Here is a tiny trained network, its code and every weight. The questions are about switching its units off for an input and a class, where a switched-off unit gives its printed mean instead of its output.

import numpy as np


def w(rows, s, z=0):
    codes = np.array(rows[::2]) - 128.0
    scale = np.full(codes.shape[1], s)
    scale[-1] = z or s
    return codes * scale


def f(y):
    return np.maximum(y, 0)


def log_softmax(a):
    a = a - a.max(-1, keepdims=True)
    return a - np.log(np.exp(a).sum(-1, keepdims=True))


def net(x, mask):
    res = np.array(x, float).reshape(1, 6) / 4 @ E
    y = f(res @ A[0][:, :-1].T + A[0][:, -1])
    res = res + np.where(mask, y, B[0][:, -1]) @ B[0][:, :-1]
    return log_softmax(res[-1] @ U[:, :-1].T + U[:, -1])


A, B = {}, {}
E = w([
[145,134,201],'x0',
[104,135,128],'x1',
[100,130,116],'x2',
[135,126,123],'x3',
[176,118,120],'x4',
[115,250,130],'x5',
],0.011)
A[0] = w([
[174,202,136,142],'n0',
[152,116,113,71],'n1',
[171,120,87,54],'n2',
[91,116,53,85],'n3',
[130,163,136,32],'n4',
[79,128,76,85],'n5',
[92,135,161,186],'n6',
[137,120,82,144],'n7',
[86,61,36,187],'n8',
[104,75,132,181],'n9',
[146,64,107,56],'n10',
[140,208,131,58],'n11',
[132,221,118,120],'n12',
[150,129,83,147],'n13',
[122,51,158,74],'n14',
[82,159,48,97],'n15',
[223,66,155,196],'n16',
[175,61,113,148],'n17',
[153,137,61,84],'n18',
[134,127,185,69],'n19',
[163,185,147,9],'n20',
[114,37,162,34],'n21',
[200,155,197,200],'n22',
[105,93,40,60],'n23',
[102,163,149,2],'n24',
[135,174,98,123],'n25',
[85,214,93,29],'n26',
[128,122,70,47],'n27',
[118,148,151,122],'n28',
[139,141,11,42],'n29',
[63,132,176,243],'n30',
[110,132,185,103],'n31',
[19,186,172,151],'n32',
[116,87,55,57],'n33',
],0.012,0.0028)
B[0] = w([
[4,109,122,216],'n0',
[113,95,98,142],'n1',
[140,1,154,153],'n2',
[173,176,134,190],'n3',
[72,119,155,153],'n4',
[187,166,125,175],'n5',
[176,99,81,171],'n6',
[175,111,91,169],'n7',
[151,201,118,255],'n8',
[80,177,86,201],'n9',
[66,112,137,198],'n10',
[67,127,124,207],'n11',
[46,95,127,234],'n12',
[91,112,139,164],'n13',
[26,202,132,208],'n14',
[171,140,136,200],'n15',
[110,171,93,246],'n16',
[46,136,125,226],'n17',
[135,66,163,167],'n18',
[187,133,184,161],'n19',
[71,144,144,175],'n20',
[41,191,167,215],'n21',
[141,174,103,224],'n22',
[159,156,180,201],'n23',
[109,121,144,156],'n24',
[45,129,117,179],'n25',
[101,121,202,217],'n26',
[164,90,182,160],'n27',
[156,75,100,157],'n28',
[150,84,222,199],'n29',
[220,51,77,199],'n30',
[188,109,153,164],'n31',
[173,89,82,236],'n32',
[100,206,213,193],'n33',
],0.0052,0.0069)
U = w([
[52,146,120,73],'0',
[95,124,112,251],'1',
[103,153,124,238],'2',
[144,127,247,220],'3',
[100,92,111,223],'4',
[105,167,113,40],'5',
[163,96,146,5],'6',
],0.014,0.0029)

Each question gives the input, the list of numbers given to net, and the class t.
The units are the neurons (one row each of A and B). Each row of codes is followed by its name. A weight is (code - 128) times the scale printed after its matrix; where a second scale follows, it is the last column's (A, B and U).
mask holds one flag per neuron, in row order. A switched-off neuron (its flag False) gives its mean, the last column of its row in B, instead of its output. The means were averaged over made-up inputs and are rounded, as every weight is.
A unit's drop is (log p(t) with every unit on - log p(t) with that unit switched off) / (log p(t) with every unit on - log p(t) with every unit switched off).
The circuit of an input: a set's keep is (log p(t) with only the set's units on - log p(t) with every unit switched off) / (log p(t) with every unit on - log p(t) with every unit switched off). Starting from the 12 units with the biggest drops (on a tie, the unit counted first), units are removed one at a time, each time the one whose removal leaves the highest keep (on an exact tie, the one counted first), for as long as the keep stays at least 0.8.
circuit, biggest first: the units of the circuit, biggest drop first
most important unit: the unit with the biggest drop
k most important neurons: the k neurons with the biggest drops, biggest first
drop when u is switched off: that unit's drop, to one decimal
input [-7,-6,7,-8,7,-8], class 0: circuit, biggest first	(n17 n14 n21)
input [5,-5,1,5,7,8], class 0: most important unit	n0
input [0,0,7,-5,-8,-1], class 4: circuit, biggest first	(n30 n32 n14)
input [2,-5,7,8,4,8], class 0: 2 most important neurons	(n0 n12)
input [8,0,7,4,-2,-8], class 0: 2 most important neurons	(n14 n21)
input [2,6,-1,-7,7,8], class 0: circuit, biggest first	(n0 n12)
input [6,6,-6,4,-8,2], class 4: 2 most important neurons	(n32 n30)
input [1,1,6,0,-6,-8], class 0: drop when n17 is switched off	0.1
input [4,0,6,-5,-7,1], class 4: drop when n8 is switched off	0.1
input [-8,-6,-6,4,-5,1], class 3: drop when n29 is switched off	0.2
input [-8,0,2,1,6,5], class 3: drop when n29 is switched off	0.3
